Each row has a class, written as a number after it.
[ -33  -59   54 -236  185  250 -243  -31   46 -232  123  109  277   -3
  -42   -5  -57 -106  125 -291   96  125  134   45   58  103   41 -263
 -273  124   31  145 -150  116  -15  224   82   28  -51  292 -203 -161
  130]  7
[ -51  268 -191    9 -118  121  -44 -115  -17  111  249 -126 -260   25
   13   58  -60   73 -218 -100  120  332   -9 -112  -17   93   17  199
  -25  -89  -36  270  230  -16 -135  -15  -35  194   83 -271  -77   60
  -18]  2
[  44  102  225 -320   90  100  -80 -245   57  -97  -46  259  296  174
   68 -138 -214 -184  -65 -263  -53  221  239 -107  360 -151  304 -161
  -67 -169 -180  294  117  144 -147  212 -197   46  156   26  207 -113
   20]  4
[ -48 -296 -483  198  227  369 -243   79  -77 -134  135  136  -76 -126
  -11   97  -58 -120  387  279  -51  164   24 -207  227  165  -14  109
   21  129  182  -36  165 -114 -139  196   -2  140 -438 -140 -211 -486
 -219]  3
[-196   65 -107   77  -70   57   -7  -36  235 -119  182  -71 -134   47
 -126  184  223  109  -45   41  115  143 -261  107   33   98  184 -407
  207  292    5    1 -339  109   -7  -23  318  144  -53  -66 -282  -91
  187]  3
[  -5   47 -172  -17  132   30   27   77    2    5  163 -169 -144  464
 -161   29 -226 -129  162  105   18    8  293   51  114 -256 -225  238
   18   -9  110   38 -117 -262   55  -48  -71 -203 -170   -1 -148 -327
  -66]  6
[ -17  236 -159   -9 -201  176  -77 -157   71  120  189  -17  -58  133
  147 -138   61  158 -140 -120   44  142 -239 -108  -17  -71  140  201
  156  102   66  411  113   83 -123    8 -223 -303   50 -386   39   14
   26]  8
[  73  -72    4   32 -194 -117  139   -8   42  -65 -106   87   14    0
  118  -73  175   75   32  -18   19 -129 -115  -93   58  -13   -2  -35
   85   76  -63 -132  -74   29  227   -5  212   55   55  -71  -82   37
  -55]  0
[  -7  159  -25  -37  -36  -58  -46 -162  113  150   95 -212  -20 -181
  -29  158 -164   63   20 -177  -41  116  -61  249   47  -50  145 -159
  -52   53 -179 -143  -54   88   17 -102  -81  195   97  117  -60   91
  194]  7
[-102  158 -180  205 -157  169  343   39  -11  -32 -119 -178 -178  733
   56   50 -254  -46   97  259  137  -30  -80  241   41 -400   69  174
  353 -167   22   54 -355 -175  -55 -158 -183 -234  -19  -32   77    2
  -77]  3
[  74  -30  252  -14  -92 -241  -42  -62   12  -74  -30  -16  -46   27
   89  -46  207   98 -225 -189  120 -153   -2  -78   -9 -130  234  220
  -88   26   86  329   77   39  130  -32   -9  385  127 -102   20  143
   55]  4
[-122  117 -106   34    8 -132   33  -13   36  173   91 -118  -68 -186
  -92   89   98  239   69  -14  -21  137    1  197 -179  110  -80 -192
   71  234 -142 -151 -150  -67  232  -95  373  153  -58  -33 -317  116
  189]  7
[-201  166  262 -100   34   49 -402 -281   40  -43  -79 -123   70  106
  200   35   83 -356 -104 -426   79   12  221  -37  244 -250  258  -62
 -212 -195  -55  202   79  127   39  205  -82  310  284  155  359  252
  203]  8
[ -79  261 -358 -112  -64 -140  148   49   -3  -14    4  -20  -36 -150
  -95  -42 -186  257  158 -344   -2  182    4  205 -180   60 -230 -222
  243   44   74  -10 -336 -269  126  136  246  158  -53  113  -61 -134
  -89]  0
[  64 -181  147  117 -388   43 -122  -63  249  -20  166  -39 -267   35
  116 -125  407   92 -246  -91  159 -102 -139 -170  182  209  132 -369
  -32  468   31  178 -275  276  181 -209  176 -209  147   71 -506   61
  -57]  0
[ 187 -134 -234   25 -187  -64  230  116  -25    4  -53  -87 -211  266
   26  143  -58   70  362  -46   98   -8  186  247  128  -82 -241  312
   31 -392  -58 -224  -97 -106 -111   -7  -64  236  156   34 -200   51
 -311]  0
[  32   94 -104 -260  -57  -39  -25 -125  142 -246  155  129  141  525
 -117 -471 -177 -129 -118 -344   96 -145  -34 -395  249 -119  -23 -185
  304  122   75  403 -244   67 -105  139 -271 -252  106 -131  -27 -228
   38]  3
[ 120   -9  310   63 -281 -297   61  160   -4   -9 -203   52 -310 -229
  129  -97  371  124 -134 -225  -28 -324 -171   50  235   44  137  -16
  -40   56  -82  -41   63   24  166    3  -69  187  129 -298  -50  199
  -86]  2
[ 132 -218  -97   86 -249  -51  188  154  138 -177  -98  164   94  374
   68  101  -14   -2  -77  243  138   31 -111   53   56   83   97  -10
   73   63   -4 -247 -274  174 -187  -50  261 -152  156  130 -312    8
 -149]  0
[ -72 -478  -23  136   74  145 -311   94  -37  217  -23   31   87 -132
  109  169  291   42  283   92  -65  -80  147 -257  227  -43  190  200
 -237  316  214  -65   15  -74   96  112  116   46 -194  -38 -351 -234
  -87]  2
[  57  -31  223 -200 -307 -253  313  -63  155  -81   97  126  275   27
  -71 -222  114  180   -7 -142 -135 -106  -47  -38   10  113  -80 -127
  200  -34 -162   52 -160  141   -2  106   73 -144  163 -267   16  166
  -25]  6
[ -49  138    5 -119 -212  -95  182  139  118  -67  -62   52   80   49
  -46  -84   36  279 -173  -45  160   68 -105  140   55   40   76   20
  -13   37  138  119 -483 -154  -39  124  344   42  127   34 -280 -112
   63]  2
[  31   14 -214 -309  124 -383  -69 -412  -55   96  151   19   79  -84
 -187 -258 -261   31  236 -174 -183   -4  481 -526  -77  107 -390   76
  301  143   59  169  -21 -191  204  201  123  -48  162 -110 -273 -489
 -181]  5
[-116  198  150  -19  -16  -54   54   47  147 -268   58   21   47 -128
 -143  124  108  -31  -80 -259  157   24 -306  134  -82  113   86 -590
   32  252 -183 -219 -225  271  107  145  272  328  235   60 -180  194
  340]  7
[  16 -158 -101   92 -111  330  -94  -77   73  -13  296 -125 -475   71
   61  207  268  201  -80  -35  400  297    8   -9  120    4  193  -88
   87   -4   73  474   46   18  -25 -307   21  637  -46  103 -298  -20
 -182]  7
[-124 -208   73  235  -34  302 -297  -14   24  -33  104  -23 -281  -38
  212  220  366   43   65  -35  196  203  -79  -42  134   18  390  -42
 -125  112   29  398    3   88 -116 -100  142  554  -70    3 -173   28
  -13]  3
[ 231   -6  106 -314  -65  -34    2 -258   97  -58  -48  330  321 -186
   27  -99   23   36   94 -136 -148  176  253  -46  265   98  -16  -61
    7 -177 -187  -28  214   17  -69  296   -4  -45   65  -93   -1 -165
 -113]  2
[ 173  -76 -153 -140    2 -403   84 -312  -28  252   20   -7   -2  -27
 -149 -268 -223   83   29  180 -215  -72  319 -507  -27  102 -269  661
  152  -42   99  197   -8 -356  126  144   84 -304  -17 -330 -562 -555
 -197]  7
[ 196 -284 -364 -233  201 -314  -21 -236 -171   63  -53  211  295  -26
 -185 -301 -465   31  394  329 -236 -110  315 -597 -165  403 -219  506
   -4  154  153  125 -100 -281  -85  248  306 -404 -175 -188 -623 -621
 -223]  4
[-414   98  -98   88 -137   41 -177  -44  189   64  196 -234  -45  -37
 -121  178  231  -92   33 -352   89 -101 -285  192 -154  -32   91 -464
  111  451  -93 -207 -416  248  214   43  308  182   92   -9 -314   47
  337]  3
[  60   21   17  -52  162  -64   49  181 -144  -42   13  -46  -60  291
  -91 -239 -269   10  346  157  -15 -203  270   36 -162 -166 -397  130
   45  120  256  113 -185 -243    2 -121  -15 -342 -102   84   -4 -246
 -145]  3
[  59 -266  -90   82   12  186  -97  129   27  -30   15 -110   40  -10
   64  196  193   39  224 -159  184  -83   64  -65  142 -199  119   31
 -122   30  130   50  -60   84  -46   14  -24  303   19  275 -337   15
   -4]  1
[  37 -162   24   71 -128 -272   67 -145   25   25 -248    4   23  447
  159 -172  148  103    7  221   41 -226   59 -124   63 -203  133  203
   57   20  195  126 -387  -82   -9 -227   61 -391  -19  136 -172  -93
 -124]  6
[ 311 -248 -173 -287  -59 -380  -64 -475    3  282 -109   26   24 -151
 -240 -140 -137   62  103  -71  -63 -180  371 -610   34  222  -91   11
    7  112   27   33  -82 -203   14  185  188 -148   93   90 -899 -499
 -228]  4
[-157 -224 -416  353   78  424 -489   -9  -55  165  209 -195 -353  392
  196  121   -6  -79  278   98   83   77  -40 -110  301 -259  152  207
 -111  312  179  218  -56    2 -172  -98 -213  -48 -255   55 -224 -344
 -106]  5
[ -78  157   42 -145   95 -144  237  -17   55 -197 -126   92  216 -262
  -70  -10   38   23  121  111 -146    8  116   14   80  190  -54  -44
  -51 -108  -58 -259  -56  -81  -88  279  268   58  195  -46   56  -23
  144]  6
[  99   39 -377 -159  105 -245  269   75 -123  -10 -161  -72  154  306
 -108  -10 -476   -1  412 -274 -189  -91  193  140   77 -451 -198  195
   55 -383   -4 -150 -228 -254  -43  208 -332   96   13  105  150 -132
  -37]  5
[ -90  154   70  134 -394 -195  130  -46   95  -11 -282  146 -152   43
  223 -158  285  106 -180 -153   20 -181 -338  106  149 -128  191  -60
  273   66   50 -107 -253   80  122   91 -119  107  105 -337   12   40
    7]  5
[ -44  101  234 -144 -251 -290  187    6   88   -9 -430  323  310 -456
  131 -125   84  192   -9 -220 -267  -47   45  206  173   62  104  -31
   92  -25 -192 -314 -166   30   75  397  219  221  127 -217   99   -3
   65]  1
[-122  280  -26 -136  -31   91  242   96  228 -376  169   52   25 -167
 -185  116  317  153   -5 -175  194  213  -84  221   24  202   15 -409
  381 -145   22  167 -207  -94   76  265  264  545    6  -36  166  -87
   54]  5
[ -36   45   57  155  -39  203  -38  264   -8 -151 -123   56 -140  256
  157 -131  -49  -82  117 -106  136  -61  -34  393  -42 -236 -181   12
   77   24  248  -14 -256  -95  205   41 -134  -38   35  114  115  -91
  -43]  2
[ -15  211 -381  -93 -399  134   65 -136  143   88  293 -212  -66  338
  182  -63   57  316 -397 -546  200  344  -63 -119   -1  -55  225  371
  135 -173   11  663   30   87 -165  -75 -221   28  249 -226    9  331
  -38]  7
[-252  137   25  185   46  129 -109   43  -59  -74 -104   25  -58 -473
   99  117  231  -64  -23    4   -7 -162 -458   79  -38  200  214 -234
 -113  319 -147 -289   27  216   40  113   72  237   45  -94   13  181
  346]  0
[  45 -235  -29  -93  -33 -293 -119 -213 -101   70  -28  -27   73 -363
  -67 -139   54 -112  371 -134 -158 -319  417 -406 -107  257 -375  410
 -161   -7  132  -90   64 -152   61  131  193   81  139  -34 -298 -256
 -177]  6
[-164  118  -14 -141  112  146 -262 -240   12 -134  106  218  192  -76
  105  -29  -72 -274  197 -292 -124  262  166  242  186 -173   15 -159
 -105 -203  -96   90   20  132  -61  281 -290  393    7   53  388 -139
  107]  5
[ -20   70  -42  136   24  -34  -35   -2 -107 -259  -96  -20 -198   71
  112 -119  -49 -217  179 -164   18 -143  -61   11  -30  -62  -63  -86
  -19  -43   39    4  -77  -47   11   15 -188  141   20   72   82  -93
  -56]  4
[  79 -149  -90   16    6  -14   71  128  -21   90  -16 -119   33  566
   75 -141 -232 -103  332  187 -161 -131  283    0  138 -352 -265  179
   24  -87  128 -190 -119 -151   29  -70 -216 -429 -153  -64  111  -77
 -120]  5
[ 114 -116  363 -237   29   -4   26   -5  149  -67  -65  248  540   12
  102   10  -62  -87   47 -131 -173  244  245  174   80 -236  -18  147
 -193 -391 -107 -115  141  119  -75  331   55  147   96   58  411   25
    7]  4
[  -3   58  305  156   -8  195 -346  -16  -60 -116 -211  265  -40 -147
  244  142   67 -224  100 -139   61  101  -68  396  129   37  140 -300
  -82  -45   21  -12   34  110   18  196  -96  369   57  266  303    4
  -22]  6
[  -9   -4   85 -277    5  -94 -146 -240   -4   26 -193  164  414 -299
  221 -179 -146    5  204 -219 -267   42  362   33  100  -16   94   19
 -181  -56 -108   46   45  177    8  275  112   59  166   12  140   95
   93]  6
[ -69  123 -119   79   44 -276  -62  -42    4   21  -21 -173  -59  -88
  -68  299   29   27   65 -220  -34   -2  -45  274  159 -212  171 -280
   91  -31  -67 -100 -109  108  210  -92    5  411   53  195   27  177
  187]  1
[ -80   37 -157 -188 -184 -218   99 -169  130  -21  -95  -26  269 -132
  -68  164   22   95   76 -112  -55  -79   15   17  -56  -26  182 -155
  157  128   19 -109 -365   56  -82  288  166   62  163   13 -226  -46
  100]  3
[ 165  -15   -8  -57 -309 -248   16 -176   66  -52  -90   57 -157  -26
   35   44  154   92  -18 -193   84 -196 -193  -28   27   14   67  -20
  295  -23   76   52 -124   20   21   83 -107  289   14 -197 -217 -150
  -98]  0
[ -26 -202 -281   64  151  304 -329   45   -1   26  182   34 -157  -28
  -60   76  101  -83  315   48  205  103   54 -153  107  148  -80 -160
 -107  258  210   67  -64  -80    2   34  278  113 -157  205 -540 -296
  -95]  8
[  -3 -273 -172   76  -78   28  -77   77    9  -11   38    9   41  483
  -14 -223  105   96   95  243  186 -251  -53 -333  100   49   55  387
  -67  281  216  188 -328  -96 -139  -61  178 -390 -214  -73 -549 -389
 -159]  8
[-112   -4   71 -104  -49  -69  190  267   92   31   15  -10  -38  -90
 -250   59    6  194   43 -141  -11  -67 -183  286   19   96  -23 -411
  -39  214 -319 -433 -143  155 -120 -125  409   47 -140    7 -245    1
   17]  2
[  80  163  198 -372  129   55 -124 -159    4  -79   85  197  215  168
 -129  -71 -163 -194   -9 -367  -23  157  246   29  288 -250  -88 -154
 -195 -274  -74  118  103 -101 -146  219 -283  124 -210  136  241 -332
  -30]  3
[-167  125   39   29 -111   42  123  204  207 -123   66  -89  121 -130
   45  141  194   73 -172 -204   18   73 -257  342  -91  -40   88 -300
  126  160 -126 -205 -191  244  159   38  233  -14  173   27 -101  321
  302]  1
[   8  213   50 -226   -5 -154  440   -4  273 -248   55  156  338 -435
 -260  146  175  273  179  -16    8  253  -24  169  -29  328  -28 -394
   63   14 -304 -407 -189   95  -79  414  530  307  147  -22 -317  -16
  104]  1
[-112  132   17   44  -85 -174 -133   13   17   80  -84   14   63  -98
  -66  176   56  -34   65 -198  -28  -38 -217  334   59  -26  170 -422
  100  141 -248 -342  -92  184  -33  -15  134  151  100  -75 -104  278
  265]  4
[ -17  -52 -192   63 -131    4   34  121  -79  -47  -85  -47 -148  307
  160 -200 -201   17  216 -157  -48 -108   41  251   37 -369 -181   48
   71  -13  206  115 -369 -191  160  -94 -193 -170   15   90   98   10
  -76]  3
[-102  139 -209   -1 -324  210  -29 -165   83  164  195  -62 -124   81
  103  -22  151  162 -253 -277  133  214 -140  -50   21   82  178  280
   23 -107  -17  338   81   87 -196   76 -233  127  148 -367  -22  120
  -10]  6
[  53  230   30 -302  -96 -119  294  -23  148   10 -107  -46  114 -133
  -82 -102 -176  268  -35 -344   14  101   76   70  -50   51  -86 -200
  211 -160  -89  -90 -130  -44  -42   89  149  179  217  110  112  -11
  -25]  7
[ 198  -91  -35   68  -47  -23  274  228  -52  -67 -112    6 -192  197
   59  -80 -183   51  213  128  -18  -74  153  141   58 -193 -193  466
   17 -226   17  -89   85 -116   15  -52 -119  -28  -50 -196   13  -80
 -305]  0
[  -2  -35 -123  -65  103  -95  158   67   48   50  133  -50   76  335
 -183  -82 -191  165  177   57  -43  -25  -36   15   48 -164  -73 -162
   31  213 -209  -81 -210   71  -89 -148  137 -224  -43  102 -137  -66
   47]  6
[-176  248  161  169 -160 -225  112    9   79  131 -118 -187 -204 -260
  110  285  249  279  -91 -206  -36    1 -235  360  109  -76  276  -10
  139  104 -269 -158  -87  133  187  -82  167  455  234 -130  -18  280
  230]  6
[  70 -287 -207   14   -3  412   -2 -145  130  -58  379   75   21  428
   -3  135  -39  -88   -7  355  156  381  119 -212  120  -34  142   98
   57 -125  125  431   -9   18 -238  -77 -204  167 -179   39  -93 -196
 -102]  0
[ 126  -61  -39  -46   38   21 -196   58  -79  117  -15 -119   -9  469
  -45 -230 -260 -140  246 -224   24 -164  362   71   33 -169 -204  206
 -179 -103  172  126  -35 -131  -94  -92 -213 -402  -48   98 -124  -79
 -135]  7
[-206  181 -302  -51 -152 -165  166  -29  111   26   42 -110  272  -76
 -167   86 -216  -86  118 -333 -169  -70 -186   47  -83  104  -78 -402
   52  242 -276 -498 -369  189  -82  233  219  -74  365  155 -273  104
  325]  1
[ -48 -288 -153  199  246  257 -343  -68 -155  -57  -50   -9 -155  147
   69  274   51 -158   72  228  148  104  166 -179  261 -233  365  170
 -108 -190  300  526   93  -73 -161  -14 -180  402 -241  263   33 -144
 -111]  8
[ -72 -474  -16  198   43  358 -365  125  -79   50   92   56 -221  210
   46  102  161  -39  296  193  275  -40   15  -99  109   75  113 -136
  -99  293  231  147 -163   22 -101 -184  160  263 -250  156 -402 -245
 -183]  0
[-114  214  -36 -162  -53 -114   58 -130   74  -48   23   -2  127 -140
  -78   63  -18   75   22  -89  -61   60  -49  111  -64  -27  110 -182
   89  -42   73  126 -242  -42  -54  155  -16  242  -66  -56  229   15
  192]  5
[ 203 -204 -343 -188  152 -410   92 -290  -74  163   38   82  229 -146
 -251 -121 -260   56  346  174 -312 -157  281 -521  -87  164 -303  350
  144  178  -97 -161    4 -261  152  226   86 -147   13 -137 -374 -585
 -107]  4
[ 332 -208 -114 -453 -100 -284   86 -380  124  220  116   18  454   51
 -297 -264 -179  156  117  -34  -89 -171  388 -631 -108   31 -219  184
  146   50   95  224 -162 -111  -57  187   29 -435  118  -76 -605 -448
  -59]  6
[-268   55  211  351 -128   -1  156  191   83  -25   85  -82 -266 -247
 -158  238  450  186  -23  297   93 -118 -457  192   16  188  164 -328
  106  384 -127 -162 -231  101   68 -138  522  100   32  -89 -260   40
   86]  5
[-113   57   67   29 -251  -30   33 -185  174 -173  151  -36  -49   40
  113 -198  221  106  -51 -117   24  -82 -265   33   -9   60   98 -168
   93  288   18  176 -319  172  102  -77   62 -278   68 -113 -184  -29
   19]  3
[-304  123  -91  144 -124 -117  -25  -10    0   76  -42  -61 -294  -89
   -7   -3  197   84   55  -73   82  -52 -169   70 -104  105   27 -349
  228  337  -39  -47 -387    9   81  -70  353  123  125  -12 -339  -15
   52]  1
[-104 -243  -30  280   81  437 -307   44   72   73  322 -183 -320  219
   94  105  212 -102  240  331  251   88   74 -130  119   39   -9  159
 -122  305  222  180  -20   43   29 -240  205  -76  -85   66 -438 -194
 -106]  1
[ -98  272 -177   90 -133  -57  121   74  -14  -90  191  -90 -270 -341
 -164  262  -28  121   57 -334   23  120 -405  326  -66  121   30 -529
  207  111 -175  -34  -77  146  167 -105   93  387  -14  -26    8  204
   44]  5
[ -25  205 -267  110  -79   37   25  252  -75  -50  150 -262 -379  461
   -9 -165 -100  114    8 -324  175 -147  -95   19   44 -264 -185   61
  104  180   90  303 -247 -118  176 -146 -202  -97   33  -31  -22   67
   19]  5
[  -4  109   43  -25   22 -246  -91   18   62   25   39    3  -78 -336
 -183  153  196  122  -75 -342   44   52 -186  243   73   37  133 -285
 -166   40 -277 -117    0  158   11   26  226  389  -20   16 -292  161
  159]  0
